Here is a tiny trained network, its code and every weight. The questions are about switching its units off for an input and a class, where a switched-off unit gives its printed mean instead of its output.

import numpy as np


def w(rows, s, z=0):
    codes = np.array(rows[::2]) - 128.0
    scale = np.full(codes.shape[1], s)
    scale[-1] = z or s
    return codes * scale


def f(y):
    return np.maximum(y, 0)


def log_softmax(a):
    a = a - a.max(-1, keepdims=True)
    return a - np.log(np.exp(a).sum(-1, keepdims=True))


def net(x, mask):
    res = np.array(x, float).reshape(1, 4) / 4 @ E
    y = f(res @ A[0][:, :-1].T + A[0][:, -1])
    res = res + np.where(mask, y, B[0][:, -1]) @ B[0][:, :-1]
    return log_softmax(res[-1] @ U[:, :-1].T + U[:, -1])


A, B = {}, {}
E = w([
[184,143,28,67,53,222,53,130,113,75,78],'x0',
[88,48,23,62,175,146,120,90,126,147,104],'x1',
[102,166,100,168,49,162,89,79,221,212,83],'x2',
[200,152,134,171,123,118,161,204,253,180,40],'x3',
],0.0063)
A[0] = w([
[105,103,167,123,165,104,145,114,101,126,193,201],'N0',
[160,144,69,79,95,155,108,106,95,98,99,204],'N1',
[81,134,150,117,160,84,169,124,97,110,196,232],'N2',
[115,145,148,145,107,137,132,80,156,162,131,96],'N3',
[175,139,153,161,137,118,154,197,125,118,139,192],'N4',
[147,145,91,118,117,186,84,131,146,106,102,72],'N5',
[165,109,105,89,146,143,121,140,133,135,104,196],'N6',
[154,107,102,73,165,123,139,183,95,72,128,144],'N7',
[123,50,90,1,180,152,119,119,84,80,146,252],'N8',
[184,161,172,138,118,128,116,192,140,101,125,206],'N9',
[178,122,157,148,134,100,149,173,149,102,147,168],'N10',
[79,118,163,125,162,73,154,116,99,96,180,232],'N11',
[156,140,159,152,153,86,169,193,129,121,117,120],'N12',
[146,114,101,130,98,145,133,156,185,179,61,106],'N13',
],0.0088,0.0019)
B[0] = w([
[107,158,111,91,216,65,183,175,142,206,95,221],'N0',
[111,153,62,76,94,180,128,57,140,44,153,196],'N1',
[87,111,134,117,215,44,188,202,137,230,86,234],'N2',
[99,160,66,77,154,162,161,104,190,95,97,167],'N3',
[218,57,203,188,45,115,8,124,51,129,223,203],'N4',
[74,159,64,73,107,185,146,88,166,101,93,176],'N5',
[70,174,44,66,119,140,145,93,156,101,90,168],'N6',
[62,161,28,73,172,183,120,111,158,112,78,197],'N7',
[44,204,2,36,132,201,128,32,174,50,106,255],'N8',
[184,87,163,127,66,169,41,73,37,108,222,205],'N9',
[165,53,199,174,92,95,70,106,54,132,174,194],'N10',
[99,133,125,126,211,49,187,211,159,227,60,237],'N11',
[191,56,209,191,90,57,66,175,86,157,191,205],'N12',
[96,139,110,146,219,88,194,188,164,198,31,204],'N13',
],0.0059,0.0084)
U = w([
[95,227,93,97,210,102,253,152,203,176,19,248],'0',
[151,177,114,108,46,200,45,39,106,53,238,50],'1',
[206,57,224,233,142,42,120,197,86,214,220,5],'2',
],0.0052,0.00017)

Each question gives the input, the list of numbers given to net, and the class t.
The units are the neurons (one row each of A and B). Each row of codes is followed by its name. A weight is (code - 128) times the scale printed after its matrix; where a second scale follows, it is the last column's (A, B and U).
mask holds one flag per neuron, in row order. A switched-off neuron (its flag False) gives its mean, the last column of its row in B, instead of its output. The means were averaged over made-up inputs and are rounded, as every weight is.
A unit's drop is (log p(t) with every unit on - log p(t) with that unit switched off) / (log p(t) with every unit on - log p(t) with every unit switched off).
The circuit of an input: a set's keep is (log p(t) with only the set's units on - log p(t) with every unit switched off) / (log p(t) with every unit on - log p(t) with every unit switched off). Starting from the 12 units with the biggest drops (on a tie, the unit counted first), units are removed one at a time, each time the one whose removal leaves the highest keep (on an exact tie, the one counted first), for as long as the keep stays at least 0.8.
circuit, biggest first: the units of the circuit, biggest drop first
top k neurons: the k neurons with the biggest drops, biggest first
drop when u is switched off: that unit's drop, to one decimal
input [4,8,2,0], class 1: circuit, biggest first => N11
input [0,8,5,-2], class 1: top 3 neurons => N11, N2, N0
input [-1,-3,6,7], class 2: circuit, biggest first => N8, N9
input [7,-5,3,4], class 1: top 2 neurons => N9, N11
input [5,-6,6,8], class 1: top 2 neurons => N9, N11
input [1,-6,1,-5], class 2: top 2 neurons => N8, N7
input [-1,-8,8,-2], class 1: top 3 neurons => N11, N2, N0
input [6,4,-3,1], class 1: top 2 neurons => N11, N2
input [1,0,-1,5], class 2: drop when N8 is switched off => 0.3
input [2,-5,3,3], class 2: drop when N11 is switched off => -0.1
input [0,-8,0,-5], class 2: drop when N8 is switched off => 0.1
input [2,-8,-7,-7], class 0: drop when N0 is switched off => 0.2
